[ -2 -33 -21 -16] -> F
[ -4 -21  -5  21] -> Q
[ 53 -35 -93   7] -> Y
len: [53] -> 1
len: [ -2 -33 -21 -16] -> 4
len: [ -4 -21] -> 2
len: [ -4 -21  -5] -> 3

[  4  -1  -3 -63   5  -6  -5  -4   5   2  12   6  -3  -1  15   4  -2  60
  -1 -93   7 -13]  W
[ 0  0  1  1  0 -3  1  1  0  2  0  1  1 -1  1  1 -1 -2  0  3  0  1]  G
[ 33   3 -55   6 -21  -4  -4 -60  43  12 -17 -20 -57  19 -49 -49  -4   7
   1  10  47 -12]  V
[  4  -1  -3 -63   5  -6  -5  -4   5   2  12   6  -3  -1  -3  -4  58   7
   1  -2   1 -49]  D
len: [  4  -1  -3 -63] -> 4
len: [ 33   3 -55   6 -21  -4  -4 -60  43  12 -17 -20 -57  19 -49 -49  -4   7] -> 18
len: [  4  -1  -3 -63   5  -6  -5  -4   5   2  12   6  -3  -1] -> 14
len: [ 33   3 -55   6 -21  -4  -4 -60  43  12 -17] -> 11

[-37   4  -9 -74 -43  17] -> R
[-37   4  -9 -22 -48  16] -> L
[ 53 -50  17 -45  23   2] -> T
[-37   4  -9 -65   6  -7] -> S
[ 53 -50  48 -45  23   2] -> J
[-43  18   1 -70  22  16] -> X
[  5 -87 -29  65 -96  30] -> K
len: [ 53 -50  17 -45  23] -> 5
len: [-37   4  -9 -22 -48  16] -> 6
len: [-37   4  -9] -> 3
len: [-37   4] -> 2
len: [-37   4] -> 2

[ 39  -1 -22 -14 -13  -5   2   8  -9  12  17  17  22 -14 -18   6 -12 -13
  -5  12 -19 -27  22  63] -> M
[-17 -30 -22 -29  -2   5 -21 -18  17  33  -8  -7  18  -4 -18   4  10  11
  -5  23   0 -22   6  23] -> U
[  5  -2  -6  -9   4  20   9  -4  -9   0  18 -13   1   8   4  -9  10  13
  -1   8  13  -2  -5   4] -> Z
[-17 -30 -22 -29  -2   5 -21 -18  17  33  -8  -7  18  -4  25   4  10  11
  -5  23   0 -22   6  23] -> E
len: [-17 -30 -22 -29  -2   5] -> 6
len: [-17 -30 -22 -29  -2   5 -21 -18  17  33] -> 10
len: [-17 -30 -22 -29  -2   5] -> 6
len: [-17 -30 -22 -29  -2   5 -21 -18  17  33  -8  -7  18  -4  25   4  10  11
  -5  23   0 -22   6  23] -> 24
len: [-17 -30 -22 -29  -2   5 -21 -18  17] -> 9

[ 52 -43  50 -14  -5 -74   7] : B
[ 52 -43  50 -14  16 -44   1] : H
[  5  -2  52 -15  13 -68  16] : N
[ 53 -61  53  17  22 -39  15] : C
[-13 -67  -9  82   9  85  21] : P
[-43  15 -36  54 -16 -44  -9] : A
len: [-43  15 -36  54 -16 -44] -> 6
len: [ 52 -43] -> 2
len: [ 53 -61] -> 2
len: [-43  15] -> 2
len: [ 52 -43  50 -14  -5] -> 5

[  4 -16  -5  72  -1  16] = tili
[-47 -30 -27 -63  -2 -13] = pov
[-12 -30  -8  70 -17  -1] = niti
len: [  4 -16  -5  72] -> 4
len: [-12 -30] -> 2
len: [  4 -16  -5  72  -1  16] -> 6

[ -1 -50  66 -74] = Zibuz
[ 19 -78 -76 -18] = zod
[ -1 -65  66 -74] = tiz
len: [ 19 -78 -76 -18] -> 4
len: [ 19 -78] -> 2
len: [ -1 -50  66] -> 3
len: [ -1 -50  66 -74] -> 4

[ 99  90  54  78   6  67 -43]  Kodig
[ 51  33  49 -50 -21 -37  10]  Zaz
[-89 -60 -45  30  43  24 -11]  dun
len: [-89 -60 -45  30  43] -> 5
len: [99 90 54 78  6 67] -> 6
len: [-89 -60 -45  30  43  24 -11] -> 7
len: [51] -> 1
len: [ 51  33  49 -50 -21 -37  10] -> 7
len: [-89 -60 -45  30  43  24] -> 6

[  2  16  13  12  18   8 -13   9   6   1] : beger
[ -7  12   8   1  14   1 -11  15 -12 -13] : Derol
[-33  50   6  14  28  10 -30  14 -35   5] : posif
[ 18  23   4 -24  20   2  38   1  10  41] : piza
[-29  44   0  15  22  15 -23  13 -29   4] : nor
[-24  42   8  21  17   5 -25   8 -29 -10] : runud
[ 11 -30  36  12  38  42 -14  49  35 -22] : bezep
[ 11  37   2 -21  30  18  38  27  13  52] : mub
[-5  4  3  2  0  0  3 -8 10 -6] : vozez
[  5 -72 -11  16 -40 -38 -26  -1 -15 -93] : rero
[ 27 -21 -12 -37 -12   2  24  -9  30  11] : buv
[-14  25 -49  16 -22 -51  -6 -33 -26   2] : lim
len: [-14  25 -49  16 -22 -51  -6] -> 7
len: [ 2 16 13] -> 3
len: [-5  4  3  2  0  0  3 -8 10 -6] -> 10
len: [-5] -> 1
len: [ 27 -21 -12 -37 -12   2  24  -9  30  11] -> 10
len: [-7 12  8  1 14] -> 5

[ 44 -59 -59  79  63 -59] -> Farod
[ 20   0   0   0  27 -42] -> lur
[ 40  63  63  -3 -47  26] -> tid
[ 0 23 23 68 -2 56] -> dez
[  5   0   0 -64   0   0] -> rava
[ 65  62  62 -23 -49 -37] -> lakol
[ 28  34  34   0 -39   6] -> Sidu
[  0   0   0  -7  36 -10] -> rukez
[  5   0   0 -63  -7 -31] -> Nem
len: [  5   0   0 -63  -7] -> 5
len: [5 0] -> 2
len: [ 0  0  0 -7] -> 4
len: [  5   0   0 -64   0   0] -> 6
len: [ 0  0  0 -7 36] -> 5
len: [ 44 -59] -> 2

[ 48  38  38  16 -74  10] -> Seg
[26 38 20 39 25 -8] -> kiga
[ 48  38  38  16 -74   5] -> vomu
len: [48 38] -> 2
len: [ 48  38  38  16 -74   5] -> 6
len: [26 38 20 39] -> 4

[12  2 79 46 -8  9] = dap
[ 13 -19  77  41  -7   7] = nik
[12  2 78 46 -7  9] = Pon
[22  5 76 46 -8  8] = Mozol
[ 15 -19  57  31 -26   8] = rem
[ 13 -19  58  45  -8  12] = Lape
[ 14 -19  55  44  -5   9] = buket
[15  4 77 51 -7  8] = dur
[12  2 79 27 -8  9] = sudap
[ 14 -18  59  45  -7   8] = tis
[ 15 -17  58  24  -7   9] = Ribu
len: [12] -> 1
len: [ 13 -19  77  41] -> 4

[ 42  63  37  56  41  11  -9  34  52 -28  34  38  28  24  41  57 -27   9
  16  44 -50  50  35 -21 -17  39  57  17  43] : Dukik
[-39 -91 -47 -55 -29 -67  22 -29 -32  54 -40 -33 -36  22 -46 -64  44  28
  11 -23  56 -82  -3  46  39 -29 -81  20 -60] : vivim
[-43 -64 -37 -65 -40   6  14 -39 -50  25 -38 -41 -17 -29 -38 -61  28  -3
 -18 -51  48 -49 -38  18  16 -50 -62 -16 -42] : Neru
[-33 -54 -26 -44 -28 -48 -15 -32 -42  17 -33 -32 -44 -34 -45 -45  19 -23
 -27 -30  44 -45 -28   9   0 -36 -44 -24 -46] : lutu
[-47 -71 -35 -60 -38 -15  27 -37 -48  45 -41 -45 -27 -12 -46 -62  41  12
  -4 -55  53 -58 -32  30  36 -44 -60  -8 -44] : furud
[ -9   7 -16 -13 -30   4 -24 -23 -18 -36 -20 -15 -18 -55  -6  -9 -30 -55
 -39 -12 -17  -4 -22 -39 -30 -29  -8 -38 -10] : kag
[-19 -23 -23 -32 -26  -9 -22 -29 -38 -21 -24 -30 -30 -65 -27 -28 -14 -54
 -60 -22  22 -21 -36 -25 -22 -32 -27 -44 -24] : Vem
[ 24  52  19  19  -1  -6 -31   4   7 -46   9  18 -12 -36   7  24 -38 -53
 -30  21 -34  36   6 -43 -34   2  35 -30  11] : gotop
[ 42  26  31  47  44 -27   0  39  60   9  32  43  17  65  13  41   2  32
  51  46 -35  30  49  12  11  51  41  49  15] : Pozi
len: [-47 -71 -35 -60 -38 -15  27 -37 -48  45 -41 -45 -27 -12 -46 -62  41  12
  -4 -55  53 -58 -32  30  36 -44 -60  -8 -44] -> 29
len: [-33 -54] -> 2
len: [ -9   7 -16 -13 -30   4 -24 -23 -18 -36 -20 -15 -18 -55  -6  -9 -30 -55
 -39 -12 -17  -4 -22 -39 -30 -29  -8 -38 -10] -> 29
len: [ 42  63  37  56  41  11  -9  34  52 -28  34] -> 11
len: [-43 -64 -37 -65 -40   6  14 -39 -50  25 -38] -> 11
len: [ -9   7 -16 -13 -30   4 -24 -23 -18 -36 -20 -15 -18 -55] -> 14

[ -3  11   9  21   8 -20 -11  10  -9  -2  16 -11  -7  -3   6 -10   0  11] : rinuz
[-17 -32  -2  41  74 -14 -57 -24 -22  36 -41 -62 -22  35  -9  11  17  60] : bave
[ 17 -15 -25 -82 -59  61  59 -15  36 -14 -23  63  28 -11 -15  24  -7 -55] : fus
[  7 -48 -36 -74 -15  72  29 -85  31  15 -73  29  21  17 -29  45   5 -21] : nure
[-14  -1  13  55  51 -37 -45   3 -25  15   2 -49 -20  14   6 -10   8  45] : pata
len: [ -3  11   9  21   8 -20 -11  10  -9  -2] -> 10
len: [-14  -1  13  55  51 -37 -45   3 -25  15   2 -49 -20  14   6 -10   8] -> 17
len: [  7 -48 -36 -74 -15] -> 5
len: [  7 -48 -36 -74 -15  72  29 -85  31  15 -73  29  21  17 -29  45   5 -21] -> 18
len: [ 17 -15 -25 -82 -59  61] -> 6

[-18  24 -10 -46  -5   4  -4   1 -16  31 -20   4  -3 -40 -20 -18 -20  22
  35  -5   6  34  19  29  46  40   1 -22   7  -6   1   9  13  17  -6  13
 -43 -14 -40  20  10  17   7  18  45 -41  40  11 -21  34   1 -26  18 -11
 -43  -4  28 -12 -16  13   5  -8  64] : gemi
[-62  31 -24   4  18  -4  -3  -1 -33 -19  50  21  19 -26  16 -74 -13  18
   5 -20  91  36  34  -5  23  14   7 -62  57  17 -37 -25  26  -8 -10  14
  13  -9 -41  15  -1  -5 -45 -26  23  24  11 -13 -20   4 -45   7 -29  40
   9 -12  39 -88 -51 -57  -4   1 -17] : tas
[-1  0  0 -1  0 -1  0 -1  0  0  0  0  2  1  0  0  0  1  0  0 -1  0  0 -1
 -1 -1  1 -1  0 -1  0  0 -1  0  0 -1  0 -1  0 -1  0 -1  0 -1  0  0 -1 -1
  0 -1  1 -1  0  0  0 -1  3  1  0  2  1  0  0] : sibi
len: [-18  24 -10 -46  -5   4  -4   1 -16  31 -20   4  -3 -40 -20 -18 -20  22
  35  -5   6  34  19  29  46  40   1 -22   7  -6   1   9  13  17  -6  13
 -43 -14 -40  20  10  17   7  18  45 -41  40  11 -21  34   1 -26  18 -11] -> 54
len: [-1  0  0 -1  0 -1  0 -1  0  0  0  0  2  1  0  0  0  1  0  0 -1  0  0 -1
 -1 -1  1 -1  0 -1  0  0 -1  0  0 -1  0 -1  0 -1  0 -1  0 -1] -> 44
len: [-1  0  0 -1  0 -1  0 -1  0  0  0  0  2  1  0  0  0  1  0  0 -1  0  0 -1
 -1 -1  1 -1  0 -1  0  0 -1  0  0 -1  0 -1  0 -1  0 -1  0 -1  0  0 -1 -1
  0 -1  1 -1  0  0  0 -1  3  1  0] -> 59
len: [-62  31 -24   4  18  -4  -3  -1 -33 -19  50  21  19 -26  16 -74 -13  18
   5 -20  91  36  34  -5  23  14   7 -62  57  17 -37 -25  26  -8 -10  14
  13  -9 -41  15  -1  -5 -45 -26  23  24  11 -13 -20   4 -45   7 -29  40
   9 -12  39] -> 57
len: [-18  24 -10 -46  -5   4  -4   1 -16  31 -20   4  -3 -40 -20 -18 -20  22
  35  -5   6  34  19  29  46  40   1 -22   7  -6   1   9  13  17  -6  13
 -43 -14 -40  20  10  17   7  18  45 -41  40  11 -21  34   1 -26  18 -11
 -43  -4  28 -12 -16  13   5  -8  64] -> 63

[-28 -30   7 -69 -10 -11  61] -> kul
[-44 -21  84 -29 -56  32  42] -> punu
[-14 -33  82  -6  -2   4  73] -> kav
[-53 -29  80  -5 -39  13  45] -> ler
[ -7 -60  23 -55 -75  21  54] -> sal
len: [-44 -21] -> 2
len: [-53 -29] -> 2
len: [-28 -30   7 -69] -> 4

[ 58  11  -9 -88  24 -53  -4  16  40 -15  42 -39 -26 -71 -15  18 -11  -9
  49  60  11 -46 -26 -59 -24  14 -65  11  37 -19  52  17  89 -46  -1  66
 -58 -35   4 -20  -7 -28] -> Muza
[ 44 -11 -14 -70 -11 -37 -22  10  81 -35  53 -28 -37 -40 -45 -11  -4  18
  -8  21  24 -25 -42 -80  -7  17 -68 -32  49  -8  49  16  69 -48   7  56
 -72 -60   8 -31  18 -30] -> vok
[ 59  37 -15 -91  12 -49  -8   5  66 -10  42 -42 -32 -72 -17   6 -13   0
  37  59  24 -41 -35 -69 -20  12 -70  -3  46 -18  54  16  81 -47   4  62
 -72 -44   4 -25  -9 -26] -> Pemu
[ 44 -11 -14 -70 -11 -37 -22  10  81 -35  53 -28 -37 -40 -45 -11  -4  18
  -8  21  24 -25 -42 -80  -7  17 -68 -32  49   3  43  11  43 -41  13  55
 -77 -74   2 -22 -22 -31] -> sote
len: [ 58  11  -9 -88  24 -53  -4  16  40 -15  42 -39 -26 -71 -15  18 -11  -9
  49  60] -> 20
len: [ 44 -11 -14 -70 -11 -37 -22  10  81 -35  53 -28 -37 -40 -45 -11  -4  18
  -8  21  24 -25 -42 -80  -7  17 -68 -32  49] -> 29
len: [ 59  37 -15 -91  12 -49  -8   5  66 -10] -> 10
len: [ 44 -11 -14 -70 -11 -37 -22  10  81 -35  53 -28 -37 -40 -45 -11  -4  18
  -8  21  24 -25 -42 -80  -7  17 -68 -32  49  -8  49  16  69 -48   7  56
 -72 -60   8 -31  18 -30] -> 42

[-27  37   1  -7   3  60  39] -> Ramo
[ 56  33 -12  20  55   6 -31] -> kovi
[-35  55  -7 -12  10  55 -34] -> Dav
[ 68  28 -11  24  59   5 -15] -> vebu
[54 25 -5 22 47 24 37] -> gana
[58 -2 -1 23 37 -9 27] -> borig
[-1 16  2  1  9 24 24] -> Fod
[ 22  43 -10   9  39  27 -28] -> sav
[ 70  24 -10  26  57   3  -6] -> lozuf
[ 72  28 -10  27  61  13   8] -> vup
[13 50 -9  6 36 44 -8] -> Vavi
[ 15  30  -5   5  28  18 -23] -> nibe
len: [58 -2 -1 23 37 -9 27] -> 7
len: [58 -2 -1 23 37 -9] -> 6
len: [-35  55  -7] -> 3
len: [15 30 -5  5] -> 4
len: [-35  55] -> 2
len: [ 72  28 -10  27  61] -> 5
len: [ 22  43 -10] -> 3

[-48  33  59  -1] = rir
[ 49  60 -23  27] = ludi
[-55  38  43   6] = fis
[ 82  14 -21   5] = gotis
[-54  28  41   3] = rur
[  2 -18  41 -20] = ropav
[79 39 -8 11] = pino
len: [-54  28  41] -> 3
len: [  2 -18] -> 2

[-29  13  36  16  34  17  20]  bazak
[-59  77  60  56  64   6  30]  tif
[-47  60  52  29  61  -9   6]  folu
[ 30 -64 -30 -21 -44  26  15]  Geg
[  1 -21   3  -3  -5  23  16]  doni
[ 23 -57 -24  -7 -42  36  30]  vanaf
[  9   8 -13  -7  -1 -23 -26]  kome
len: [  9   8 -13  -7  -1] -> 5
len: [ 30 -64 -30 -21 -44  26  15] -> 7
len: [  1 -21   3  -3  -5  23  16] -> 7
len: [  1 -21   3  -3] -> 4

[ 25 -52 -49 -16 -51  12] -> Zim
[-21  35  40 -90  -1 -19] -> Zufiz
[-49  33  45   1 -58  27] -> ras
[ 23  33  45   1 -58  27] -> susun
[-22   2  -4  -9  27 -10] -> Favi
[  1  36  55   4 -54   4] -> guzat
len: [-22   2  -4  -9] -> 4
len: [ 23  33  45   1 -58  27] -> 6
len: [-49  33  45   1 -58  27] -> 6

[  7  54 -14  11  21   7  34   6 -18  18  19  42 -21 -11 -35 -80  67  25
  -8 -34 -25  15   5  12 -90  41   4 -24] -> Purav
[ -1  20  -6   8   6   3  11   0   5   5  10  13 -11  -5 -15 -21  23   8
  -8 -15 -17  11  13   2 -32  16   1  -9] -> subut
[ -2 -38  10  11 -13  -3 -25  -5   9 -10 -18 -29  12   6  23  55 -50 -18
   5  19  15 -10  -3  -7  63 -33  -5  16] -> fino
[ 15  44  -9  -3  20   6  19  14  -8  13  18  32 -11  -5 -21  43  52  15
   5  19  15 -10  -3  -7  63 -33  -5  16] -> vub
[ -6 -55  14 -11 -18  -4 -26 -10  13 -16 -28 -38  20   9  35  81 -65 -23
  10  31  26 -16  -7 -10  89 -44   1  23] -> lofef
[ -6  18 -27  27  10   2  24  12  -2   2  17  23  -4   1 -27 -46  51  33
   8 -38  -2  -3   4  15 -63   2  -5  -9] -> zorig
[ 15  44  -9  -3  20   6  19  14  -8  13  18  32 -11  -5 -21  43  52  15
  -6 -20 -16  10   2  13 -63  33  -3 -24] -> rigo
[ 15  44  -9  11  20   6  19  14  -8  13  18  32 -11  -5 -21 -55  52  15
  -6 -20 -16  10   2  13 -63  33  -3 -24] -> Kava
[ -8 -55  14  -9 -21  -9 -27 -10  11 -17 -26 -41  19  13  27  84 -64 -18
  11  33  23  -9  -8  -6  85 -42 -10  23] -> Loz
len: [  7  54 -14  11  21   7  34   6 -18  18  19  42 -21 -11 -35 -80  67  25
  -8 -34 -25  15   5  12 -90  41   4 -24] -> 28
len: [ -1  20  -6   8   6   3  11   0   5   5  10  13 -11  -5] -> 14
len: [ -2 -38  10  11 -13  -3 -25  -5   9 -10 -18 -29  12   6  23  55 -50 -18
   5  19  15 -10  -3  -7  63] -> 25
len: [15 44 -9 -3 20  6] -> 6
len: [ -6 -55  14 -11] -> 4
len: [ -2 -38  10  11 -13  -3 -25  -5   9 -10 -18 -29  12   6  23  55 -50 -18
   5  19  15 -10  -3  -7  63 -33] -> 26

[ 12  24   2   4 -31 -17  26 -36] -> tar
[-11 -15  29  23  69  -3   6  -3] -> pivuf
[ -4   8 -26 -18   6  57  16  74] -> sep
[-13 -19   6   2  -9   2 -49   2] -> poz
[  2  19  17   1 -62   2 -14   3] -> fepu
[ 24 -43  23  11 -31  17 -25  20] -> mir
len: [-13 -19   6   2  -9] -> 5
len: [-11 -15  29  23  69  -3   6] -> 7
len: [  2  19  17   1 -62   2] -> 6
len: [ -4   8 -26 -18] -> 4
len: [ -4   8 -26] -> 3
len: [-11 -15  29  23  69  -3] -> 6
len: [ 24 -43  23] -> 3

[-58 -30   7 -75 -13   0   4]  soduk
[-47 -18   3 -85   3  -3   7]  Ragud
[ 33  21  -1 -11 -44  -2   3]  vob
[ 23  12   1 -14 -44  -2   2]  futeg
[-48 -21   4 -86   3  -2   7]  Bis
[ 19  22  -4 -47  -6  -7   8]  Fizuz
[-45 -18   3 -83   3  -3   7]  Fufif
[-45 -18   3 -83   3  -6   8]  Razur
[ 42  29  -3 -17 -30  -4   4]  nomi
[-23  -2  -1 -78   7  -5   8]  tuves
[-38 -26   7 -54 -32   1   2]  tel
len: [-58 -30] -> 2
len: [-47 -18   3 -85   3  -3   7] -> 7
len: [-48 -21   4 -86   3] -> 5
len: [ 33  21  -1 -11 -44] -> 5

[ 7 12 13  3]  kesa
[ 7 12 13 11]  vadug
[ 49 -58  80  17]  Rol
len: [ 7 12 13] -> 3
len: [ 7 12] -> 2
len: [ 49 -58  80  17] -> 4
len: [ 7 12 13] -> 3

